In the rows, 128 means zero.
Group and class of each row
[127 133 122 135 156  95 149 134 138 147 106 136 118 147 158 137  74 161
 117 123 112 112 116 120 114 141 121 145 111 134 130 115 151 154 132 149
 160 168 150 188 185 156  92 104 102 159 104 125 148 100 138 154 133 127
  79 140 128 138 136]  (17) (116)
[111 120  37 122 132 110 123 137 129 144 128 133 125 164 161 125 129 130
 121 123 142  98 112 125 116 104 151 142 120 116 126 150 129 126 128 139
 140 138 105 170 181 141 136 122  79 148 123 151 118 123 138 162 152 117
  92 165 136 142 126]  (19) (115)
[128 126 191 125 157 143 102 128 127 137 116 132 107 138 106 134 177 109
 126 138 134  67 128 100 136 180  99 131 132 126 117 118 159 129 116 137
 142 135 132 140 150 146  48 122 112 151 123 145 145 141 135 145 123 129
  90 122 150 111 125]  (17) (105)
[109 122 154 120 165 115 161 150 115 116 103 132 115 128 154 131  74 137
 114 149 105  85 131  99 134 162 107 127 116 109 145 108 201 133 140 145
 162 145 149 174 153 136 100 134 122 168  84 109 146 119 140 138 115 125
 103 136 107 136 122]  (17) (116)
[ 94 122 116 129  96 155 137 115 115 126 145 133 154 134 142 101 151 123
 140 123 135 127 130 125 122 105 139 119 130 135 166 113 133 120 121 119
 128 126 120 118  96 107 133 128 153  80 135 139 120 139 129 122 133 161
 137 136 125 130 146]  (28) (108)
[131 115 206 126 156 123 122 127 127 127 117 139 119 134 122 135 110 137
 121 134 105  77 118 105 127 136 111 160 113 118 112 137 155 133 128 143
 140 156 143 161 143 142 103 129 118 150 113 117 126 134 136 111 127 127
 117 114 128 116 137]  (17) (105)
[122 112  73 148 135 117 133 131 151 132  98 121 118 158 154 117 109 119
 141 100 126  99 124 132  99 111 130  96 111 119 113 127 136 141 116 127
 113 151 116 211 177 176 123  99  79 189 141 142 156 124 145 191 161 111
  95 187 126 137 141]  (19) (87)
[125 127 211 126 160 118 121 134 108 130 124 125 114 132  97 134  85 140
 116 109 123  75 125 100 119 172 109 252 114 121 126 121 160 134 138 138
 147 157 162 162 146 126  94 120 131 155 102 120 138 136 141 119 107 123
 110 123 112 119 106]  (17) (105)
[114 112  77 131 101 135  96  34 127 142 131  98 114 158 125 108 151 110
 140  95 142 111 123 120 101  88 138 138 109 114 136 115 132 109 125 131
 123 125 100 180 131 155 165 113  95 160 129 160 141 124 133 171 142 117
 107 142 148 123 128]  (19) (115)
[121 125 121 126 178 101 130 152 135 131 100 133 107 136 153 143  81 139
 113 153 116  84 140 106 149 162 111 145  97  97 125 135  69 135 133 167
 153 147 136 183 183 153  96 118 101 163  93 110 145 126 149 141 132 123
  99 153 124 133 126]  (17) (89)
[112 142 190 141 107 156  91 118 123 130 122 124 136 129 122 115 167 111
 159 108 139  89 127 130 105  91 122 131 132 140 145 117 118 103 118 120
 104 116  84 144 104 147 153  58 107 153 138 174 104 121 143 152 135 125
 119 126 139 109 131]  (28) (114)
[113 117 238 139  99 173 122 101 129 135 135 136 137 144 110  89 133 124
 163 181 122 105 112 135 112 100 149 133 140 111 127 117 116 106 118 116
 101 119 104 168 105 167 146 109 103 179 137 173 112 136 140 158 135 127
 114 143 130 110 140]  (28) (114)
[127 116 152 100 169 105 112 125 157 138  65 137 110 141 117 158  92 121
 123 138 120  66 231 129 108 147 111 145 100 116 122 128 158 123 148 141
 151 144 136 167 164 144  90 137 103 147 110 143 130 126 129 139 121 122
 107 137 133 131 122]  (17) (105)
[106 117 186 115  94 173  93 118 119 132 141 125 110 139 127 109 179  89
 166 119 135 105 113 128 121  86 141 140 134 132 144 106 111 103 118 115
 123 114 114 127 116 128 152 121 117 145 135 154 116 130 127 135 127 137
 110 128 135 120 107]  (28) (114)
[120 115 206 129 117 159 113 127  89 128 139 146 142 142 142 117 173 122
 158 125 125  93 124  98 123  88 143 129 146 145 165 110 130  98 133 113
 122 114 121 131  91 127 134 117 122 132 145 168 125 131 122 120 119 137
 132 113 154 117 115]  (28) (110)
[141 103 162 127 164  97 119 140 117 126 110 136 113 115 102 122  92 130
 106 133 117  91 126 129 143 153 111 130 116 119 125 139 155 138 133 152
 142 125 157 129 112 114 137 138 128 125  97 103 127 118 103 111 112 134
 129 128 121 121 138]  (23) (111)
[125 131 158 152 106 137 122 115 141 124 115 117 133 134 134 105 124 113
 149  93 105  94 128 127 120 117 121 138 121 139 127 107 126 114 122 127
 119 134 120 193 136 176 132 106  85 221 143 144 134 137 133 149 138 125
  96 153 131 107 116]  (19) (87)
[115 113 180 117 129 149 120 104 101 122 134 135 133 135 136 124 143 125
 143 121 137  89 114 102 113  96 118 125 132 126 146 106 134 119 140 109
 124 130 142 145 123 133 132 114 118 140 156 137 135 129 148 106 126 130
 116 134 120 135 129]  (28) (108)
[120 121 106 116 168 100 115 152 141 135  94 144 115 147 136 148  96 134
  79 128 111  92 135 107 120 168 119 124 119 117 114 147 158 139 134 153
 161 158 140 163 181 133 101 122 110 135  95 107 139 116 122 134 123 119
 117 128 132 131 128]  (17) (89)
[131 125 150 147 142 125 117 124 162 126 103 116 110 155 142 105 103 118
 146  88 125  90 135 143 111 124 101 122 105 105 139 107 138 133 124 136
 124 170 129 208 172 165 104 109  69 183 120 186 135 127 151 168 136 118
  97 168 118 124 131]  (19) (96)
